Below is a small trained network, with its code and all its weights. Each question gives an input and a class and asks what happens when units are switched off, that is, made to give their printed mean instead of their output.

import numpy as np


def w(rows, s, z=0):
    codes = np.array(rows[::2]) - 128.0
    scale = np.full(codes.shape[1], s)
    scale[-1] = z or s
    return codes * scale


def f(y):
    return y / 2 * (1 + np.tanh(0.7978845608 * (y + 0.044715 * y**3)))


def log_softmax(a):
    a = a - a.max(-1, keepdims=True)
    return a - np.log(np.exp(a).sum(-1, keepdims=True))


def net(x, mask):
    res = np.array(x, float).reshape(1, 7) / 4 @ E
    y = f(res @ A[0][:, :-1].T + A[0][:, -1])
    res = res + np.where(mask, y, B[0][:, -1]) @ B[0][:, :-1]
    return log_softmax(res[-1] @ U[:, :-1].T + U[:, -1])


A, B = {}, {}
E = w([
[108,40,218,124,113,108,149,134,171,177],'x0',
[164,199,162,214,196,224,199,121,112,89],'x1',
[172,184,107,14,203,123,129,95,119,135],'x2',
[169,104,112,180,105,64,149,122,118,82],'x3',
[76,141,135,118,179,140,229,200,145,144],'x4',
[55,56,158,92,158,178,134,162,120,13],'x5',
[220,47,89,166,203,150,35,253,100,120],'x6',
],0.0064)
A[0] = w([
[33,84,187,110,94,80,179,90,137,131,150],'neuron 1',
[112,196,139,207,84,144,127,63,129,213,117],'neuron 2',
[75,137,186,156,131,132,193,100,141,135,253],'neuron 3',
[156,215,110,60,139,107,159,19,124,117,176],'neuron 4',
[89,109,136,140,123,161,95,84,116,5,116],'neuron 5',
[173,83,170,171,187,186,97,195,132,124,150],'neuron 6',
[49,163,134,51,152,180,154,163,136,131,165],'neuron 7',
[162,128,71,223,106,74,144,178,99,100,137],'neuron 8',
],0.013,0.0028)
B[0] = w([
[135,58,135,19,86,152,183,113,234,140,229],'neuron 1',
[108,140,144,225,86,151,98,65,94,244,205],'neuron 2',
[136,177,129,130,109,182,243,127,198,114,210],'neuron 3',
[228,223,139,45,151,101,112,54,108,98,250],'neuron 4',
[65,88,161,118,75,213,67,56,64,61,195],'neuron 5',
[208,90,133,133,150,172,174,210,32,158,209],'neuron 6',
[9,180,79,89,175,71,142,140,85,149,209],'neuron 7',
[134,129,122,216,151,56,78,176,255,32,187],'neuron 8',
],0.012,0.013)
U = w([
[1,153,72,100,193,119,177,183,68,144,120],'0',
[231,69,139,157,164,167,142,220,64,133,143],'1',
[136,125,109,203,137,67,95,172,201,70,82],'2',
[135,201,165,233,69,153,137,54,146,220,103],'3',
[54,90,166,160,82,215,92,106,78,23,112],'4',
[127,61,111,28,52,32,11,67,142,208,251],'5',
[83,119,155,83,80,194,251,107,201,127,61],'6',
[199,241,145,94,163,140,150,57,82,82,119],'7',
],0.006,0.0026)

Each question gives the input, the list of numbers given to net, and the class t.
The units are the neurons (one row each of A and B). Each row of codes is followed by its name. A weight is (code - 128) times the scale printed after its matrix; where a second scale follows, it is the last column's (A, B and U).
mask holds one flag per neuron, in row order. A switched-off neuron (its flag False) gives its mean, the last column of its row in B, instead of its output. The means were averaged over made-up inputs and are rounded, as every weight is.
A unit's drop is (log p(t) with every unit on - log p(t) with that unit switched off) / (log p(t) with every unit on - log p(t) with every unit switched off).
The circuit of an input: a set's keep is (log p(t) with only the set's units on - log p(t) with every unit switched off) / (log p(t) with every unit on - log p(t) with every unit switched off). Starting from all 8 units, units are removed one at a time, each time the one whose removal leaves the highest keep (on an exact tie, the one counted first), for as long as the keep stays at least 0.8.
units of the circuit, in order: the units of the circuit, biggest drop first
k most important neurons: the k neurons with the biggest drops, biggest first
drop when u is switched off: that unit's drop, to one decimal
input [-2,-6,-5,-1,2,-5,8], class 2: units of the circuit, in order	[neuron 8]
input [4,-4,-2,5,-8,-8,2], class 2: 2 most important neurons	[neuron 8; neuron 4]
input [-4,8,-4,0,2,-3,3], class 1: 2 most important neurons	[neuron 6; neuron 7]
input [-5,-4,-4,4,-5,-2,-4], class 3: 2 most important neurons	[neuron 2; neuron 1]
input [-2,3,-1,-5,-6,1,0], class 4: 4 most important neurons	[neuron 4; neuron 5; neuron 3; neuron 1]
input [-3,-3,3,-8,-2,3,4], class 0: units of the circuit, in order	[neuron 4; neuron 7]
input [4,3,-4,5,-6,2,1], class 4: 2 most important neurons	[neuron 5; neuron 4]
input [-4,-6,-3,-7,4,0,5], class 0: 2 most important neurons	[neuron 4; neuron 7]
input [0,2,-8,-6,-4,3,-2], class 4: 2 most important neurons	[neuron 5; neuron 4]
input [0,5,-7,2,-3,-2,6], class 1: 2 most important neurons	[neuron 6; neuron 7]
input [3,5,-3,8,-4,1,-3], class 4: 3 most important neurons	[neuron 5; neuron 4; neuron 8]
input [-4,-7,7,1,-6,-6,0], class 7: 2 most important neurons	[neuron 4; neuron 1]
input [-8,5,0,6,3,2,3], class 2: drop when neuron 8 is switched off	1.2
input [-4,3,-3,-8,-1,-4,-4], class 3: drop when neuron 2 is switched off	2.1
input [-8,-3,0,-8,7,5,6], class 0: drop when neuron 7 is switched off	1.3
input [-7,-1,-4,-5,8,5,3], class 0: units of the circuit, in order	[neuron 7]
